Below are the code and all the weights of a small trained network. Each question names an input and a class and asks about switching units off, where a switched-off unit gives its printed mean instead of its output.

import numpy as np


def w(rows, s, z=0):
    codes = np.array(rows[::2]) - 128.0
    scale = np.full(codes.shape[1], s)
    scale[-1] = z or s
    return codes * scale


def f(y):
    return y / 2 * (1 + np.tanh(0.7978845608 * (y + 0.044715 * y**3)))


def log_softmax(a):
    a = a - a.max(-1, keepdims=True)
    return a - np.log(np.exp(a).sum(-1, keepdims=True))


def net(x, mask):
    res = np.array(x, float).reshape(1, 7) / 4 @ E
    y = f(res @ A[0][:, :-1].T + A[0][:, -1])
    res = res + np.where(mask, y, B[0][:, -1]) @ B[0][:, :-1]
    return log_softmax(res[-1] @ U[:, :-1].T + U[:, -1])


A, B = {}, {}
E = w([
[191,149,116,177,17,161,173,95],'x0',
[128,148,127,117,170,112,99,137],'x1',
[130,1,143,247,154,106,152,82],'x2',
[139,132,121,111,134,117,97,146],'x3',
[119,108,126,99,142,118,117,146],'x4',
[73,122,165,124,101,72,201,159],'x5',
[66,123,31,170,155,121,159,249],'x6',
],0.0076)
A[0] = w([
[178,162,166,206,99,154,165,63,192],'N1',
[146,123,174,129,130,130,109,88,14],'N2',
[207,104,2,135,158,233,23,82,185],'N3',
[166,85,225,78,103,171,106,91,65],'N4',
[78,135,50,189,111,197,123,198,85],'N5',
[103,115,57,176,108,175,133,210,69],'N6',
[164,132,68,98,193,131,111,107,249],'N7',
[156,85,143,166,113,92,85,164,21],'N8',
[213,31,127,182,161,37,146,133,46],'N9',
[202,124,204,91,131,188,151,73,100],'N10',
[110,182,103,14,146,217,128,126,135],'N11',
[150,136,120,11,110,153,120,132,72],'N12',
[53,38,145,228,134,172,11,98,208],'N13',
[185,46,123,162,182,63,127,80,38],'N14',
[116,148,242,109,89,118,112,91,8],'N15',
[170,156,49,179,46,176,154,125,156],'N16',
],0.0069,0.002)
B[0] = w([
[105,94,153,91,124,97,132,149,214],'N1',
[125,163,9,140,121,236,132,132,142],'N2',
[46,173,141,52,79,56,203,90,255],'N3',
[126,189,33,158,233,172,104,93,199],'N4',
[136,120,36,96,194,141,62,55,219],'N5',
[88,146,78,138,198,184,61,61,210],'N6',
[156,148,191,172,137,50,191,143,187],'N7',
[140,153,95,173,99,151,138,165,127],'N8',
[115,167,91,160,91,182,159,143,197],'N9',
[98,106,80,117,224,124,100,87,209],'N10',
[190,162,181,197,65,148,160,217,236],'N11',
[166,119,74,167,54,163,164,112,192],'N12',
[125,150,206,146,53,165,209,128,236],'N13',
[135,132,105,159,67,177,144,207,188],'N14',
[60,123,123,193,245,198,127,120,178],'N15',
[165,2,216,64,128,138,91,58,214],'N16',
],0.0064,0.0053)
U = w([
[81,132,18,138,255,234,52,70,3],'0',
[3,185,133,77,102,83,216,66,229],'1',
[147,190,121,169,74,237,209,186,10],'2',
[125,122,103,86,183,109,228,98,174],'3',
[123,142,151,189,146,96,94,95,214],'4',
[107,56,194,41,172,136,124,120,125],'5',
[94,110,144,109,110,128,69,116,145],'6',
],0.0061,0.0025)

Each question gives the input, the list of numbers given to net, and the class t.
The units are the neurons (one row each of A and B). Each row of codes is followed by its name. A weight is (code - 128) times the scale printed after its matrix; where a second scale follows, it is the last column's (A, B and U).
mask holds one flag per neuron, in row order. A switched-off neuron (its flag False) gives its mean, the last column of its row in B, instead of its output. The means were averaged over made-up inputs and are rounded, as every weight is.
A unit's drop is (log p(t) with every unit on - log p(t) with that unit switched off) / (log p(t) with every unit on - log p(t) with every unit switched off).
The circuit of an input: a set's keep is (log p(t) with only the set's units on - log p(t) with every unit switched off) / (log p(t) with every unit on - log p(t) with every unit switched off). Starting from the 12 units with the biggest drops (on a tie, the unit counted first), units are removed one at a time, each time the one whose removal leaves the highest keep (on an exact tie, the one counted first), for as long as the keep stays at least 0.8.
circuit, biggest first: the units of the circuit, biggest drop first
unit that matters most: the unit with the biggest drop
top k neurons: the k neurons with the biggest drops, biggest first
drop of u: that unit's drop, to one decimal
input [-7,6,-8,-7,-1,-2,3], class 2: unit that matters most	N11
input [8,-4,7,-6,-5,6,-8], class 0: top 3 neurons	N4, N10, N15
input [-6,-7,-6,5,-3,-8,-7], class 1: top 2 neurons	N3, N7
input [2,7,7,-7,5,6,6], class 2: circuit, biggest first	N9, N14
input [-2,-1,-1,2,4,1,-8], class 0: circuit, biggest first	N4, N15
input [5,-5,8,2,-2,6,-1], class 2: circuit, biggest first	N9, N14
input [-5,1,5,-7,2,6,-8], class 0: top 2 neurons	N4, N15
input [2,-3,-7,-5,-1,-3,-8], class 0: top 3 neurons	N10, N4, N15
input [-8,-5,-8,7,-4,-1,-1], class 2: circuit, biggest first	N11, N12
input [6,1,-1,0,-8,-2,5], class 6: top 2 neurons	N16, N4
input [3,-6,3,-3,-3,5,8], class 0: top 2 neurons	N6, N5
input [-1,-4,6,-5,-5,-1,-5], class 2: circuit, biggest first	N13, N14
input [-3,-7,-7,-3,6,-1,0], class 2: top 2 neurons	N11, N12
input [-5,6,-6,8,-6,-6,3], class 3: circuit, biggest first	N7
input [1,6,8,1,5,5,-4], class 2: circuit, biggest first	N14, N9, N13
input [-1,1,3,-7,6,-2,-8], class 0: circuit, biggest first	N4, N10
input [-8,-2,-8,4,2,7,1], class 2: circuit, biggest first	N11, N12
input [-7,5,6,4,-8,-8,-5], class 1: circuit, biggest first	N3, N13
input [7,6,1,1,0,-3,-8], class 0: top 2 neurons	N4, N10
input [8,-6,4,2,2,6,-3], class 5: circuit, biggest first	N16, N1
input [7,-2,8,0,0,4,-2], class 2: unit that matters most	N9
input [-6,4,-7,-7,-7,-7,-3], class 1: top 2 neurons	N3, N14
input [-2,5,-2,4,3,-6,-3], class 1: drop of N3	0.7
input [-2,5,4,-1,-2,1,-6], class 0: drop of N11	0.2
input [-7,7,7,-2,1,5,-5], class 2: drop of N14	0.3
input [7,-2,-2,1,-2,2,3], class 5: drop of N16	0.4
